Here is a tiny trained network, its code and every weight. The questions are about switching its units off for an input and a class, where a switched-off unit gives its printed mean instead of its output.

import numpy as np


def w(rows, s, z=0):
    codes = np.array(rows[::2]) - 128.0
    scale = np.full(codes.shape[1], s)
    scale[-1] = z or s
    return codes * scale


def f(y):
    return y / 2 * (1 + np.tanh(0.7978845608 * (y + 0.044715 * y**3)))


def log_softmax(a):
    a = a - a.max(-1, keepdims=True)
    return a - np.log(np.exp(a).sum(-1, keepdims=True))


def net(x, mask):
    res = np.array(x, float).reshape(1, 4) / 4 @ E
    y = f(res @ A[0][:, :-1].T + A[0][:, -1])
    res = res + np.where(mask, y, B[0][:, -1]) @ B[0][:, :-1]
    return log_softmax(res[-1] @ U[:, :-1].T + U[:, -1])


A, B = {}, {}
E = w([
[131,2,175,232,185,72,176,191,61],'x0',
[131,122,120,141,119,128,127,129,140],'x1',
[75,102,126,132,187,45,217,41,220],'x2',
[36,29,6,110,132,123,52,137,90],'x3',
],0.012)
A[0] = w([
[134,129,113,159,104,146,117,126,185,114],'n1',
[131,164,135,120,157,147,142,167,116,119],'n2',
[48,82,113,119,188,80,222,24,196,23],'n3',
[94,202,139,92,153,74,215,40,254,135],'n4',
[97,152,140,139,153,120,137,61,189,133],'n5',
[111,238,55,70,90,147,27,89,181,105],'n6',
[111,75,205,202,161,88,144,179,111,148],'n7',
[28,74,21,93,143,122,73,95,111,3],'n8',
[116,86,149,137,140,139,98,171,74,108],'n9',
[120,177,94,93,116,135,149,86,150,172],'n10',
[212,196,230,168,105,125,156,183,141,138],'n11',
[132,117,133,152,134,158,142,117,134,116],'n12',
[156,114,99,137,108,125,157,147,128,122],'n13',
[134,182,140,113,147,125,163,43,168,136],'n14',
[81,35,83,150,160,104,117,176,89,131],'n15',
[66,78,49,86,144,136,100,88,117,189],'n16',
[131,129,126,117,176,149,126,158,196,147],'n17',
[88,101,116,146,137,90,107,225,73,104],'n18',
[105,41,97,137,147,124,92,134,79,102],'n19',
[154,104,82,157,90,141,155,142,115,128],'n20',
[19,82,13,101,144,104,52,111,106,145],'n21',
[161,59,157,175,155,117,178,145,99,170],'n22',
[143,35,188,186,153,106,192,172,93,39],'n23',
[123,148,132,154,107,114,144,97,146,137],'n24',
[151,114,139,102,108,124,148,97,168,133],'n25',
[112,193,77,60,87,147,85,107,157,204],'n26',
[39,70,112,115,202,71,227,15,187,173],'n27',
[151,156,88,114,124,135,77,91,149,194],'n28',
],0.011,0.014)
B[0] = w([
[123,138,140,105,153,130,126,134,107,131],'n1',
[155,112,106,138,123,128,114,137,150,138],'n2',
[254,87,48,73,120,156,175,204,84,204],'n3',
[15,129,144,112,116,127,110,41,117,223],'n4',
[76,128,126,117,121,123,120,96,130,170],'n5',
[224,97,76,100,128,128,172,190,109,225],'n6',
[170,122,113,72,114,158,116,141,92,219],'n7',
[194,181,200,223,146,120,115,187,164,194],'n8',
[90,126,120,99,142,129,145,96,135,168],'n9',
[76,129,151,150,122,135,97,110,122,179],'n10',
[241,118,106,145,138,121,143,212,136,213],'n11',
[125,132,122,128,123,123,127,142,134,129],'n12',
[115,132,137,135,140,122,142,132,121,132],'n13',
[65,119,141,136,138,130,100,96,138,176],'n14',
[49,134,146,122,130,126,106,63,125,209],'n15',
[127,101,112,55,121,132,131,110,102,216],'n16',
[103,143,136,135,138,145,126,119,103,141],'n17',
[82,120,113,113,114,108,144,77,138,180],'n18',
[59,115,126,112,129,131,131,95,126,184],'n19',
[118,139,142,100,142,140,129,116,122,142],'n20',
[181,112,73,98,109,147,153,153,107,239],'n21',
[127,114,90,85,125,123,139,108,117,212],'n22',
[210,159,148,204,124,130,119,204,165,200],'n23',
[103,148,140,115,127,129,106,131,119,143],'n24',
[94,124,133,154,126,124,134,95,127,146],'n25',
[185,156,172,181,144,113,129,169,159,220],'n26',
[182,173,186,207,141,110,112,181,173,253],'n27',
[121,132,157,164,136,121,117,120,138,183],'n28',
],0.018,0.025)
U = w([
[151,159,163,193,143,121,117,159,189,255],'0',
[156,78,52,78,112,161,162,152,109,95],'1',
[3,114,147,107,122,113,92,47,149,72],'2',
],0.016,0.00059)

Each question gives the input, the list of numbers given to net, and the class t.
The units are the neurons (one row each of A and B). Each row of codes is followed by its name. A weight is (code - 128) times the scale printed after its matrix; where a second scale follows, it is the last column's (A, B and U).
mask holds one flag per neuron, in row order. A switched-off neuron (its flag False) gives its mean, the last column of its row in B, instead of its output. The means were averaged over made-up inputs and are rounded, as every weight is.
A unit's drop is (log p(t) with every unit on - log p(t) with that unit switched off) / (log p(t) with every unit on - log p(t) with every unit switched off).
The circuit of an input: a set's keep is (log p(t) with only the set's units on - log p(t) with every unit switched off) / (log p(t) with every unit on - log p(t) with every unit switched off). Starting from the 12 units with the biggest drops (on a tie, the unit counted first), units are removed one at a time, each time the one whose removal leaves the highest keep (on an exact tie, the one counted first), for as long as the keep stays at least 0.8.
units of the circuit, in order: the units of the circuit, biggest drop first
k most important neurons: the k neurons with the biggest drops, biggest first
drop of u: that unit's drop, to one decimal
input [-3,-6,2,-7], class 2: units of the circuit, in order : n4
input [-7,-2,7,8], class 0: 2 most important neurons : n8; n27
input [0,-5,7,7], class 0: 2 most important neurons : n27; n8
input [-6,-2,-7,-1], class 0: 3 most important neurons : n26; n3; n21
input [-8,3,5,8], class 0: 2 most important neurons : n8; n26
input [5,5,-8,1], class 2: 2 most important neurons : n3; n6
input [7,5,0,-4], class 1: 3 most important neurons : n7; n27; n22
input [1,-8,-3,-8], class 1: 4 most important neurons : n27; n8; n26; n23
input [3,-1,-8,-6], class 1: 2 most important neurons : n27; n8
input [-4,-7,1,5], class 0: 4 most important neurons : n8; n3; n26; n7
input [-7,-1,1,1], class 0: 4 most important neurons : n26; n6; n3; n7
input [4,-6,0,-5], class 1: 4 most important neurons : n27; n8; n26; n7
input [1,0,-4,-8], class 1: 3 most important neurons : n27; n8; n26
input [-4,8,4,4], class 0: units of the circuit, in order : n27
input [5,-5,-6,1], class 2: 4 most important neurons : n3; n6; n21; n15
input [5,8,-4,-8], class 1: drop of n26 : 0.3
input [6,-5,-5,-5], class 1: drop of n27 : 2.0
input [-3,5,8,7], class 0: drop of n8 : 4.1
